Below is a small trained network, with its code and all its weights. Each question gives an input and a class and asks what happens when units are switched off, that is, made to give their printed mean instead of their output.

import numpy as np


def w(rows, s, z=0):
    codes = np.array(rows[::2]) - 128.0
    scale = np.full(codes.shape[1], s)
    scale[-1] = z or s
    return codes * scale


def f(y):
    return y / 2 * (1 + np.tanh(0.7978845608 * (y + 0.044715 * y**3)))


def log_softmax(a):
    a = a - a.max(-1, keepdims=True)
    return a - np.log(np.exp(a).sum(-1, keepdims=True))


def net(x, mask):
    res = np.array(x, float).reshape(1, 3) / 4 @ E
    y = f(res @ A[0][:, :-1].T + A[0][:, -1])
    res = res + np.where(mask, y, B[0][:, -1]) @ B[0][:, :-1]
    return log_softmax(res[-1] @ U[:, :-1].T + U[:, -1])


A, B = {}, {}
E = w([
[168,38,210,161,148,84],'x0',
[85,75,157,99,127,252],'x1',
[142,39,18,164,131,124],'x2',
],0.0047)
A[0] = w([
[138,52,188,126,134,83,97],'neuron 1',
[120,119,134,130,128,157,95],'neuron 2',
[142,70,178,140,130,99,76],'neuron 3',
[129,131,132,130,128,129,249],'neuron 4',
[133,99,90,139,125,126,78],'neuron 5',
[141,171,104,137,127,14,96],'neuron 6',
[130,41,31,134,124,118,112],'neuron 7',
[135,70,61,136,122,121,111],'neuron 8',
[129,213,232,126,123,138,111],'neuron 9',
[117,225,41,118,127,181,98],'neuron 10',
[128,130,119,123,125,128,58],'neuron 11',
[140,77,175,143,134,104,78],'neuron 12',
[122,101,144,128,128,213,110],'neuron 13',
[139,173,104,140,126,10,103],'neuron 14',
[141,51,192,134,132,86,83],'neuron 15',
[125,164,177,111,128,131,90],'neuron 16',
[130,54,188,132,129,83,99],'neuron 17',
[121,172,185,113,127,131,91],'neuron 18',
[131,138,125,136,126,108,89],'neuron 19',
[118,106,143,131,126,200,103],'neuron 20',
[138,163,112,140,135,40,101],'neuron 21',
[135,138,125,135,127,110,64],'neuron 22',
[131,126,127,123,128,132,68],'neuron 23',
[133,130,131,125,128,129,251],'neuron 24',
[127,91,153,129,133,248,109],'neuron 25',
[132,131,131,128,125,130,253],'neuron 26',
[121,230,38,122,130,186,102],'neuron 27',
[127,134,124,126,128,130,168],'neuron 28',
[132,77,68,137,125,121,99],'neuron 29',
[125,211,231,126,120,137,102],'neuron 30',
[126,122,129,123,123,137,54],'neuron 31',
[128,132,132,129,128,131,19],'neuron 32',
[130,44,34,130,123,116,110],'neuron 33',
[116,100,144,125,123,203,93],'neuron 34',
[124,154,103,119,123,141,112],'neuron 35',
[121,156,167,117,124,128,86],'neuron 36',
[119,116,135,130,128,165,118],'neuron 37',
[120,94,148,127,125,228,111],'neuron 38',
],0.011,0.0036)
B[0] = w([
[157,114,206,139,107,121,170],'neuron 1',
[120,141,126,120,127,104,125],'neuron 2',
[124,142,192,133,111,107,144],'neuron 3',
[237,32,94,133,127,196,213],'neuron 4',
[115,176,136,131,142,116,127],'neuron 5',
[165,133,97,79,127,47,208],'neuron 6',
[199,188,128,132,179,161,232],'neuron 7',
[160,171,128,133,158,146,182],'neuron 8',
[209,181,119,136,180,167,230],'neuron 9',
[160,115,247,143,105,109,245],'neuron 10',
[99,158,143,127,127,107,100],'neuron 11',
[124,141,184,134,111,108,139],'neuron 12',
[153,128,109,101,127,76,195],'neuron 13',
[179,121,92,80,129,47,216],'neuron 14',
[143,131,216,135,106,109,169],'neuron 15',
[131,170,130,134,148,128,143],'neuron 16',
[158,112,202,138,108,124,168],'neuron 17',
[143,172,131,134,152,133,154],'neuron 18',
[114,143,129,118,127,109,112],'neuron 19',
[140,136,115,106,128,81,174],'neuron 20',
[148,128,106,91,127,73,178],'neuron 21',
[102,156,134,119,128,99,103],'neuron 22',
[103,153,136,126,128,109,102],'neuron 23',
[233,35,96,132,128,194,215],'neuron 24',
[183,125,99,90,128,46,243],'neuron 25',
[238,30,94,132,128,197,217],'neuron 26',
[171,108,252,147,105,109,252],'neuron 27',
[151,106,125,130,127,143,153],'neuron 28',
[144,178,132,131,150,136,165],'neuron 29',
[194,191,126,136,181,156,224],'neuron 30',
[98,159,138,125,129,100,99],'neuron 31',
[88,172,144,126,130,97,88],'neuron 32',
[189,190,130,130,174,158,225],'neuron 33',
[137,145,119,99,126,73,178],'neuron 34',
[127,123,153,131,121,125,138],'neuron 35',
[125,165,131,134,144,123,129],'neuron 36',
[138,125,120,116,127,110,144],'neuron 37',
[166,125,104,96,129,63,220],'neuron 38',
],0.036,0.0034)
U = w([
[155,248,96,156,237,205,124],'0',
[138,98,46,43,103,6,122],'1',
[125,100,254,182,61,126,105],'2',
[98,49,23,173,101,227,252],'3',
[71,186,125,137,128,99,98],'4',
[78,207,119,146,117,103,87],'5',
[64,193,121,130,130,110,105],'6',
],0.0069,0.0021)

Each question gives the input, the list of numbers given to net, and the class t.
The units are the neurons (one row each of A and B). Each row of codes is followed by its name. A weight is (code - 128) times the scale printed after its matrix; where a second scale follows, it is the last column's (A, B and U).
mask holds one flag per neuron, in row order. A switched-off neuron (its flag False) gives its mean, the last column of its row in B, instead of its output. The means were averaged over made-up inputs and are rounded, as every weight is.
A unit's drop is (log p(t) with every unit on - log p(t) with that unit switched off) / (log p(t) with every unit on - log p(t) with every unit switched off).
The circuit of an input: a set's keep is (log p(t) with only the set's units on - log p(t) with every unit switched off) / (log p(t) with every unit on - log p(t) with every unit switched off). Starting from the 12 units with the biggest drops (on a tie, the unit counted first), units are removed one at a time, each time the one whose removal leaves the highest keep (on an exact tie, the one counted first), for as long as the keep stays at least 0.8.
circuit, biggest first: the units of the circuit, biggest drop first
unit that matters most: the unit with the biggest drop
top k neurons: the k neurons with the biggest drops, biggest first
drop of u: that unit's drop, to one decimal
input [-6,8,6], class 1: circuit, biggest first -> [neuron 25]
input [8,-1,7], class 2: top 2 neurons -> [neuron 15; neuron 1]
input [-2,-3,-1], class 3: top 2 neurons -> [neuron 25; neuron 38]
input [-1,4,-1], class 1: top 2 neurons -> [neuron 25; neuron 38]
input [-8,2,7], class 2: top 4 neurons -> [neuron 27; neuron 10; neuron 9; neuron 30]
input [7,6,4], class 2: top 4 neurons -> [neuron 15; neuron 1; neuron 17; neuron 14]
input [-1,-5,5], class 0: top 4 neurons -> [neuron 7; neuron 33; neuron 25; neuron 38]
input [0,-5,5], class 0: top 2 neurons -> [neuron 7; neuron 33]
input [-1,-8,8], class 0: top 2 neurons -> [neuron 7; neuron 33]
input [6,5,1], class 2: top 3 neurons -> [neuron 15; neuron 1; neuron 17]
input [7,6,2], class 2: top 2 neurons -> [neuron 15; neuron 1]
input [-3,7,-6], class 1: top 3 neurons -> [neuron 25; neuron 38; neuron 7]
input [4,-2,-3], class 2: top 2 neurons -> [neuron 7; neuron 33]
input [8,-3,-8], class 0: top 2 neurons -> [neuron 9; neuron 30]
input [-7,5,-4], class 2: top 2 neurons -> [neuron 27; neuron 10]
input [5,-4,1], class 2: unit that matters most -> neuron 25
input [-4,5,-4], class 1: top 2 neurons -> [neuron 7; neuron 25]
input [1,-1,3], class 3: drop of neuron 30 -> 0.2
input [-7,4,5], class 2: drop of neuron 10 -> 0.4
input [-2,-7,7], class 0: drop of neuron 7 -> 2.4
input [-3,7,-4], class 1: drop of neuron 29 -> 0.0
